Below are the code and all the weights of a small trained network. Each question names an input and a class and asks about switching units off, where a switched-off unit gives its printed mean instead of its output.

import numpy as np


def w(rows, s, z=0):
    codes = np.array(rows[::2]) - 128.0
    scale = np.full(codes.shape[1], s)
    scale[-1] = z or s
    return codes * scale


def norm(h):
    return h / np.sqrt((h * h).mean(-1, keepdims=True) + 1e-5)


def f(y):
    return y / 2 * (1 + np.tanh(0.7978845608 * (y + 0.044715 * y**3)))


def log_softmax(a):
    a = a - a.max(-1, keepdims=True)
    return a - np.log(np.exp(a).sum(-1, keepdims=True))


def net(x, mask):
    res = np.array(x, float).reshape(1, 4) / 4 @ E
    u = 0
    for l in range(2):
        y = f(norm(res) @ A[l][:, :-1].T + A[l][:, -1])
        res = res + np.where(mask[u : u + 4], y, B[l][:, -1]) @ B[l][:, :-1]
        u += 4
    return log_softmax(norm(res)[-1] @ U[:, :-1].T + U[:, -1])


A, B = {}, {}
E = w([
[13,154,138,153,113,93,138,92,171,17],'x0',
[79,102,146,251,145,117,191,129,109,157],'x1',
[48,77,165,106,95,120,141,129,157,115],'x2',
[73,100,151,104,60,62,125,151,91,49],'x3',
],0.011)
A[0] = w([
[200,227,128,75,254,160,97,109,116,169,91],'L0N0',
[141,67,189,92,28,132,142,246,38,137,78],'L0N1',
[62,128,226,172,91,77,204,142,171,180,3],'L0N2',
[156,97,192,88,154,207,84,128,113,130,113],'L0N3',
],0.0075,0.0033)
B[0] = w([
[162,106,100,77,111,24,228,58,92,156,254],'L0N0',
[183,78,254,87,90,73,81,208,112,107,224],'L0N1',
[178,202,76,180,211,189,227,73,182,137,200],'L0N2',
[96,185,31,204,131,59,83,210,223,129,168],'L0N3',
],0.0085,0.0064)
A[1] = w([
[68,218,141,131,113,173,49,103,165,86,3],'L1N0',
[104,187,132,53,109,123,139,81,191,15,59],'L1N1',
[153,73,172,148,152,130,126,182,128,184,176],'L1N2',
[106,109,145,90,87,145,2,125,135,62,135],'L1N3',
],0.0098,0.0024)
B[1] = w([
[117,122,107,77,103,184,42,136,70,94,176],'L1N0',
[107,7,190,136,161,124,74,81,58,169,253],'L1N1',
[52,102,228,124,128,38,65,129,91,55,209],'L1N2',
[176,193,194,110,68,66,87,194,51,119,225],'L1N3',
],0.013,0.0068)
U = w([
[90,47,147,154,171,59,182,51,96,131,220],'0',
[140,91,194,64,94,60,16,212,84,83,207],'1',
[127,155,76,84,67,171,136,187,163,123,5],'2',
[103,195,106,197,171,195,192,143,206,113,164],'3',
[134,141,98,72,85,186,159,204,168,115,1],'4',
[207,184,9,48,131,64,155,98,149,207,205],'5',
[89,79,99,116,131,225,78,75,95,113,25],'6',
[151,146,64,119,98,165,97,214,127,122,31],'7',
],0.013,0.0049)

Each question gives the input, the list of numbers given to net, and the class t.
The units are the neurons (one row each of A and B). Each row of codes is followed by its name. A weight is (code - 128) times the scale printed after its matrix; where a second scale follows, it is the last column's (A, B and U).
mask holds one flag per neuron, layer by layer. A switched-off neuron (its flag False) gives its mean, the last column of its row in B, instead of its output. The means were averaged over made-up inputs and are rounded, as every weight is.
A unit's drop is (log p(t) with every unit on - log p(t) with that unit switched off) / (log p(t) with every unit on - log p(t) with every unit switched off).
The circuit of an input: a set's keep is (log p(t) with only the set's units on - log p(t) with every unit switched off) / (log p(t) with every unit on - log p(t) with every unit switched off). Starting from all 8 units, units are removed one at a time, each time the one whose removal leaves the highest keep (on an exact tie, the one counted first), for as long as the keep stays at least 0.8.
units of the circuit, in order: the units of the circuit, biggest drop first
k most important neurons: the k neurons with the biggest drops, biggest first
drop of u: that unit's drop, to one decimal
input [1,6,-5,8], class 0: units of the circuit, in order	[L1N3]
input [1,2,5,0], class 3: units of the circuit, in order	[L0N2, L1N2, L0N0]
input [0,8,5,-3], class 3: units of the circuit, in order	[L0N2, L1N1]
input [2,3,-1,5], class 0: 2 most important neurons	[L0N2, L1N3]
input [-3,2,7,-5], class 3: 3 most important neurons	[L0N1, L1N1, L0N2]
input [5,3,0,5], class 0: 2 most important neurons	[L0N2, L1N3]
input [-4,-2,-8,4], class 5: 2 most important neurons	[L0N0, L1N1]
input [5,-3,-4,-7], class 5: 2 most important neurons	[L0N0, L1N2]
input [4,1,1,-4], class 6: 2 most important neurons	[L0N0, L1N0]
input [-6,-8,-3,2], class 5: drop of L0N0	0.5
input [3,0,5,2], class 0: drop of L1N1	0.1
input [-1,-3,-2,-6], class 5: drop of L0N1	0.0
